[[-3.12  1.86]
 [ 7.59 -4.88]
 [ 8.09 -4.66]
 [ 8.60 -6.38]
 [-0.44 -0.79]
 [-2.40  1.09]
 [ 1.14 -4.68]
 [ 1.42 -4.20]]
->
[[-4.20  1.42]
 [-4.68  1.14]
 [ 1.09 -2.40]
 [-0.79 -0.44]
 [-6.38  8.60]
 [-4.66  8.09]
 [-4.88  7.59]
 [ 1.86 -3.12]]

[[ 3.56 -0.27 -4.53 -5.62 -2.11  0.10]
 [ 3.34 -0.65  7.63  6.39  0.36  5.50]
 [ 1.29  0.01 -2.15 -2.74 -1.47  0.30]
 [ 7.76  3.90 -1.96 -6.09 -3.82  0.36]
 [ 0.09 -6.68 -6.13 -5.40  1.71  2.46]
 [-0.69 -1.66 -0.94 -0.03 -0.28  0.90]
 [-0.22 -5.18 -5.01 -4.06  0.67  2.15]
 [ 3.88  3.91  3.67 -1.69 -0.12  1.25]
 [ 3.12  0.53  8.23  4.99  8.55 -4.02]
 [ 3.58  1.17  7.66  6.62  3.98 -2.18]]
->
[[-2.18  3.98  6.62  7.66  1.17  3.58]
 [-4.02  8.55  4.99  8.23  0.53  3.12]
 [ 1.25 -0.12 -1.69  3.67  3.91  3.88]
 [ 2.15  0.67 -4.06 -5.01 -5.18 -0.22]
 [ 0.90 -0.28 -0.03 -0.94 -1.66 -0.69]
 [ 2.46  1.71 -5.40 -6.13 -6.68  0.09]
 [ 0.36 -3.82 -6.09 -1.96  3.90  7.76]
 [ 0.30 -1.47 -2.74 -2.15  0.01  1.29]
 [ 5.50  0.36  6.39  7.63 -0.65  3.34]
 [ 0.10 -2.11 -5.62 -4.53 -0.27  3.56]]

[[-5.85 -1.07 -1.93 -7.73 -4.38 -1.59 -0.97]
 [-3.55  0.60  5.88 -8.24  3.43 -0.04 -1.85]
 [ 1.13  0.96 -1.93 -0.85  4.72  3.10  2.02]]
->
[[ 2.02  3.10  4.72 -0.85 -1.93  0.96  1.13]
 [-1.85 -0.04  3.43 -8.24  5.88  0.60 -3.55]
 [-0.97 -1.59 -4.38 -7.73 -1.93 -1.07 -5.85]]

[[-0.42  2.48 -2.17  3.64 -3.29  1.23  2.15  0.09  3.18  0.33 -1.88 -0.07
   1.71  0.00  1.03]
 [-1.50  2.08  0.66 -1.53 -1.31 -0.79 -3.63 -1.75 -2.08 -1.42  4.74 -1.89
   1.49  6.50 -0.91]
 [-0.14  3.33  2.31 -4.92 -3.15  1.64  2.93  4.98 -4.33 -5.07 -0.05 -5.96
   0.14 -0.86 -3.23]
 [ 2.48  1.51 -0.49 -2.16 -2.17  6.21  1.32  0.26 -3.53 -2.60 -2.69 -1.84
  -1.47 -1.44 -0.65]
 [ 3.66 -1.20 -2.42 -4.27 -1.52 -1.79  1.85  3.68 -1.39 -4.00 -3.90 -2.65
   1.70 -1.51 -5.12]]
->
[[-5.12 -1.51  1.70 -2.65 -3.90 -4.00 -1.39  3.68  1.85 -1.79 -1.52 -4.27
  -2.42 -1.20  3.66]
 [-0.65 -1.44 -1.47 -1.84 -2.69 -2.60 -3.53  0.26  1.32  6.21 -2.17 -2.16
  -0.49  1.51  2.48]
 [-3.23 -0.86  0.14 -5.96 -0.05 -5.07 -4.33  4.98  2.93  1.64 -3.15 -4.92
   2.31  3.33 -0.14]
 [-0.91  6.50  1.49 -1.89  4.74 -1.42 -2.08 -1.75 -3.63 -0.79 -1.31 -1.53
   0.66  2.08 -1.50]
 [ 1.03  0.00  1.71 -0.07 -1.88  0.33  3.18  0.09  2.15  1.23 -3.29  3.64
  -2.17  2.48 -0.42]]

[[ 4.59 -1.24 -3.64  0.28  1.53]
 [-2.34  3.57  6.91  4.62 -0.71]
 [-0.87  0.44 -5.69 -5.22 -0.55]
 [-4.48 -3.34  4.14  2.43 -3.60]]
->
[[-3.60  2.43  4.14 -3.34 -4.48]
 [-0.55 -5.22 -5.69  0.44 -0.87]
 [-0.71  4.62  6.91  3.57 -2.34]
 [ 1.53  0.28 -3.64 -1.24  4.59]]

[[-1.90  3.16  8.68  5.51  0.91 -0.37  3.22  0.61  1.91]
 [ 0.49  0.34 -3.22 -0.36  0.01  2.55 -0.78 -0.02 -1.82]]
->
[[-1.82 -0.02 -0.78  2.55  0.01 -0.36 -3.22  0.34  0.49]
 [ 1.91  0.61  3.22 -0.37  0.91  5.51  8.68  3.16 -1.90]]

[[ 6.63 -0.01]
 [ 3.06  2.43]
 [ 6.02 -0.20]
 [ 5.91  0.16]
 [ 3.10  3.48]
 [-1.08 -3.22]
 [ 0.39 -3.54]
 [-1.50 -5.17]
 [-1.08 -5.02]
 [ 3.19  2.61]
 [ 1.96 -7.06]
 [ 6.51  0.32]]
->
[[ 0.32  6.51]
 [-7.06  1.96]
 [ 2.61  3.19]
 [-5.02 -1.08]
 [-5.17 -1.50]
 [-3.54  0.39]
 [-3.22 -1.08]
 [ 3.48  3.10]
 [ 0.16  5.91]
 [-0.20  6.02]
 [ 2.43  3.06]
 [-0.01  6.63]]

[[-0.60 -1.48 -0.92 -2.16 -0.52 -0.35 -2.33  0.44 -0.50 -0.66 -0.68]
 [-2.70 -0.21 -2.37  0.62 -2.63 -0.24  1.34 -0.99 -2.59  0.26  0.33]
 [-3.96  3.63 -1.63  3.52 -4.41  3.87  3.45  2.11 -3.91  5.14 -2.12]
 [-1.70 -1.46 -2.34 -2.08 -0.68 -1.33 -2.92  0.74 -1.47 -1.39 -0.25]
 [-1.33 -0.53 -1.78 -1.52 -0.53  0.16 -2.75  2.37 -1.18  0.17 -0.04]
 [-3.54  2.48 -1.15  1.42 -4.32  2.83  1.98  1.31 -3.27  4.29 -3.76]
 [-4.74  2.73 -2.71  2.34 -4.37  0.32  2.65 -0.40 -3.99  2.21 -3.35]
 [-7.02 -5.30 -7.38 -4.81 -7.97  7.08 -1.83  5.73 -7.76  5.70  5.77]]
->
[[ 5.77  5.70 -7.76  5.73 -1.83  7.08 -7.97 -4.81 -7.38 -5.30 -7.02]
 [-3.35  2.21 -3.99 -0.40  2.65  0.32 -4.37  2.34 -2.71  2.73 -4.74]
 [-3.76  4.29 -3.27  1.31  1.98  2.83 -4.32  1.42 -1.15  2.48 -3.54]
 [-0.04  0.17 -1.18  2.37 -2.75  0.16 -0.53 -1.52 -1.78 -0.53 -1.33]
 [-0.25 -1.39 -1.47  0.74 -2.92 -1.33 -0.68 -2.08 -2.34 -1.46 -1.70]
 [-2.12  5.14 -3.91  2.11  3.45  3.87 -4.41  3.52 -1.63  3.63 -3.96]
 [ 0.33  0.26 -2.59 -0.99  1.34 -0.24 -2.63  0.62 -2.37 -0.21 -2.70]
 [-0.68 -0.66 -0.50  0.44 -2.33 -0.35 -0.52 -2.16 -0.92 -1.48 -0.60]]
